Read these off the grid that follows. Counting starts at 0.
1) Give the entry in the top-left corner.
2) Give the entry at row 2, column 1.
3) Give the entry directly below 4248.
4) Give the entry at row 0, column 1.
5) Give the entry in row 1 and column 0.
6) Give the top entry of the column that holds the largest entry.
7) Give the entry directly below 4659.
8) Give the entry directly below the largest entry.
5513  3824  5860  4846  6194  4585  6057  3291  6036  5638
6333  5317  5023  4260  5235  7404  2712  3439  6769  3897
4577  4914  4353  7219  6836  6809  4059  5469  3917  3644
6002  5154  4248  5796  4038  3622  6526  6691  4795  5456
5117  3675  5407  5213  5227  5741  6384  4676  6927  4001
4659  4120  4301  6048  5907  5038  6355  5849  4646  8654
6161  5967  5252  5012  5291  6343  4900  5503  4672  5297
5064  5483  5713  5093  4687  5767  3637  5449  5950  4655
1) 5513
2) 4914
3) 5407
4) 3824
5) 6333
6) 5638
7) 6161
8) 5297

grid =
-1.12   3.41   2.11   2.90   0.53  -0.49   1.94   3.21   3.38
 3.07   1.03  -3.86  -2.39   3.61  -3.52   2.28  -2.15  -1.93
 0.46   4.88   3.19   3.48   3.37  -1.33   4.30   0.56   3.85
 3.92  -2.64   1.54   0.35  -2.00  -2.75  -2.69   2.50  -2.24
 3.03   1.51  -0.77   5.30  -0.40  -2.67  -0.78  -0.12  -1.09
 4.74  -1.63  -1.25   1.13  -0.63  -3.00  -3.13   1.72  -5.02
-1.16   5.97   0.73   7.36   1.53  -1.50   2.58   0.51   2.67
 0.72   4.81   1.79   5.38   4.08  -2.16   3.14   1.90   3.18
 0.89  -1.73  -1.52  -3.34  -1.54   0.06  -0.78   2.20  -1.00
 0.71   2.81  -2.77   4.24   0.40  -1.06   0.54  -1.88  -1.12
 2.43   3.00  -2.14   5.88  -0.18  -1.88  -4.28  -2.14  -2.13
 2.78   2.51   0.19   7.86   0.54  -2.95  -4.57  -0.31  -1.49
Read off the last entry, reading row by row.
Answer: -1.49
The entry just left of 3.61 -> -2.39
Read off the first entry in reading order.
Answer: -1.12
Read off the entry directly below -1.52.
Answer: -2.77
Read off the third entry, reading row by row.
Answer: 2.11
The second entry on the diagonal from the top-right corner -> -2.15
The entry just left of the smallest entry is 1.72
Read off the smallest entry.
Answer: -5.02
Read off the second-last entry, reading row by row.
Answer: -0.31
The 2nd entry in reading order -> 3.41
Read off the entry just right of the largest entry.
Answer: 0.54
The largest entry in the last row is 7.86
Read off the entry just left of 0.35.
Answer: 1.54
The first entry in the row that holds the smallest entry -> 4.74
Read off the top-right entry.
Answer: 3.38
Read off the entry directly below the smallest entry.
Answer: 2.67
The entry just right of 4.30 is 0.56
The entry just left of 0.40 is 4.24
Read off the smallest entry in the last row.
Answer: -4.57
The entry in the bottom-left corner is 2.78
Read off the entry directly below -1.93.
Answer: 3.85
The fourth-last entry, reading row by row is -2.95
Read off the 4th entry, reading row by row.
Answer: 2.90
Read off the entry directly below -3.00.
Answer: -1.50
Read off the entry directly below 7.36.
Answer: 5.38
The entry just left of 5.88: -2.14
Read off the smallest entry in the first column.
Answer: -1.16
Read off the entry directly above 3.61.
Answer: 0.53
Read off the entry just right of -1.16.
Answer: 5.97
Read off the entry just left of 7.86.
Answer: 0.19

[ 0.83 -7.49  1.26 -5.69 -4.75]
Read off the entry just right of the smallest entry.
A: 1.26
The entry just left of the largest entry is -7.49
The entry just right of the centre entry -> -5.69

Questions about the matrix below.
1) The entry just right of -124?
2) The entry just right of -279?
3) The second entry in reading order?
4) The 3rd largest entry?
((-472, 506, -279, 501, 73, 341, 117, -779, 365, -135, 149, 419, -659, 452), (592, 136, 575, 217, -357, 244, -103, 611, -124, -479, 290, 583, 691, 445), (510, -86, 513, 399, -282, 460, 324, 695, -158, 38, 369, 407, 659, 339))
1) -479
2) 501
3) 506
4) 659

Read these off the matrix that follows.
1) Which number is the bottom-right entry?
2) Which number is the minimum?
3) Which number is the 1st entry, reading row by row?
4) Which number is the second entry on the diagonal from the top-right corner?
5) Which number is the bottom entry of the column that holds the largest entry?
6) Which number is the entry directly above the largest entry?
7) Which number is the third largest entry?
8) Which number is the third entry on the diagonal from the top-right corner?
array([[37, 35, 61, 69, 64, 34, 60, 64, 47, 61, 77, 60, 61, 47, 70, 66],
       [38, 61, 63, 56, 61, 57, 34, 63, 28, 45, 50, 62, 56, 29, 40, 49],
       [69, 48, 31, 61, 55, 48, 55, 31, 44, 45, 46, 62, 37, 53, 30, 61],
       [61, 53, 45, 27, 61, 56, 73, 39, 61, 69, 26, 60, 47, 33, 69, 34],
       [67, 33, 35, 70, 33, 30, 49, 40, 48, 62, 76, 49, 53, 76, 42, 81],
       [70, 54, 40, 29, 65, 57, 71, 37, 52, 56, 27, 68, 35, 33, 54, 34],
       [70, 55, 39, 27, 58, 58, 62, 35, 48, 57, 25, 69, 38, 34, 45, 34],
       [65, 44, 37, 73, 59, 36, 43, 37, 35, 47, 66, 66, 46, 60, 32, 74],
       [56, 28, 38, 70, 83, 24, 77, 40, 59, 66, 79, 73, 39, 43, 73, 77]])
1) 77
2) 24
3) 37
4) 40
5) 83
6) 59
7) 79
8) 53

X =
2	1	4	2	1	4	2	4	3	3	4	5	0	3	1	3
4	3	1	7	3	4	6	2	2	6	3	5	5	7	4	4
6	5	6	5	1	7	4	5	4	7	5	5	2	4	2	3
6	5	7	6	3	7	5	5	6	7	6	6	3	5	4	4
6	5	6	6	3	8	6	5	5	5	7	7	2	5	4	4
6	5	4	1	5	5	2	4	4	3	4	1	7	1	4	5
5	6	6	1	3	5	2	5	4	1	4	1	4	1	1	2
Rows and columns are numbered from 0.
What is the bottom-left entry?
Answer: 5
What is the top-right entry?
Answer: 3
The entry just left of the smallest entry is 5
The entry at row 1, column 0 is 4
What is the largest entry?
Answer: 8
The top-left entry is 2
The entry in row 0 and column 2 -> 4
What is the entry in row 2 and column 0?
Answer: 6
What is the entry at row 0, column 1?
Answer: 1
What is the entry directly above the largest entry?
Answer: 7
The bottom entry of the column that holds the largest entry -> 5
The entry in row 1 and column 2 -> 1
What is the entry just right of the largest entry?
Answer: 6
The entry in row 2 and column 2 is 6
The bottom entry of the column that holds the smallest entry: 4
The top entry of the column that holds the largest entry: 4
What is the entry directly below the largest entry?
Answer: 5

M =
[[ 0.02 -0.01 -0.08 -0.08 -0.18  0.06  0.00  0.00 -0.25  0.09  0.07]
 [ 0.56 -2.12 -3.90 -0.80 -1.30 -0.07  0.05 -0.53 -3.70 -3.09  1.79]
 [-0.17  1.21  2.67  0.73  0.94 -0.15 -0.02  0.59  2.39  1.88 -1.31]
 [-0.60  2.61  4.57  1.19  1.63  0.10  0.02  0.85  4.23  3.40 -2.23]
 [-0.96  3.91  7.59  1.85  2.89  0.08 -0.11  1.43  7.05  5.82 -3.76]
 [-0.43  1.98  3.80  0.89  1.37  0.03  0.17  0.89  3.70  2.76 -1.80]
 [ 0.40 -1.38 -3.03 -0.56 -1.06 -0.21 -0.11 -0.72 -2.73 -2.08  1.45]
 [-0.82  2.98  5.50  1.37  2.04  0.13 -0.09  0.92  5.13  4.11 -2.88]
 [-0.68  2.04  3.95  0.93  1.33  0.02 -0.07  0.67  3.66  2.91 -1.95]
 [-0.11  0.54  1.32  0.33  0.54  0.11  0.07  0.28  0.77  0.94 -0.52]
 [ 0.14 -0.42 -0.85 -0.02 -0.24  0.06 -0.15 -0.24 -0.76 -0.43  0.32]
 [-0.78  2.95  6.12  1.51  2.23 -0.03 -0.14  1.36  5.33  4.54 -2.86]
 [ 0.62 -1.91 -4.06 -0.92 -1.41 -0.12  0.00 -0.86 -3.59 -3.07  1.90]
 [-0.10 -0.36 -0.91 -0.29 -0.20 -0.08 -0.10 -0.17 -0.76 -0.81  0.33]]
Rows and columns are numbered from 0.
The entry at row 1, column 0 is 0.56
Find the bottom-right entry.
0.33
The entry just right of 1.51 -> 2.23
Find the top entry of the column that holds the smallest entry.
-0.08
The entry directly above -1.06 is 1.37
The smallest entry is -4.06
The entry just left of the largest entry -> 3.91
Find the entry in the bottom-left corner.
-0.10
The entry directly above the smallest entry is 6.12
The top-left entry is 0.02
The entry directly above the largest entry -> 4.57
The entry in row 1 and column 2 is -3.90
The largest entry: 7.59
The bottom entry of the column that holds the largest entry: -0.91
The entry just right of the smallest entry: -0.92
Find the entry just left of 3.66.
0.67
The top-right entry -> 0.07
The entry just left of -2.86 is 4.54
Find the entry in row 0 and column 1.
-0.01
Find the entry just left of 0.17.
0.03
The entry at row 2, column 2 is 2.67
The entry directly above 1.90: -2.86
Find the entry in row 1 and column 1.
-2.12
The entry directly above 0.03 -> 0.08
Find the entry just left of the smallest entry.
-1.91

Questions about the array below. Rows and columns are numbered from 0.
1) Which number is the entry just left of the smallest entry?
2) Which number is the median entry?
3) Which number is the bottom-right entry?
4) Which number is the entry directly below the centre entry?
5) Which number is the bottom-left entry?
6) Which number is the centre entry?
7) Which number is the entry in row 0 and column 0?
[[  2.1   0.2  -0.5   0.1   0.2   0.1   0.0   0.6   0.3]
 [  0.4  -1.6   1.2  21.3  -9.4 -17.2 -19.2  -4.5  19.1]
 [  6.2  -3.5  10.1  -2.1   0.7   1.8   2.3   3.2   0.7]]
1) -17.2
2) 0.3
3) 0.7
4) 0.7
5) 6.2
6) -9.4
7) 2.1
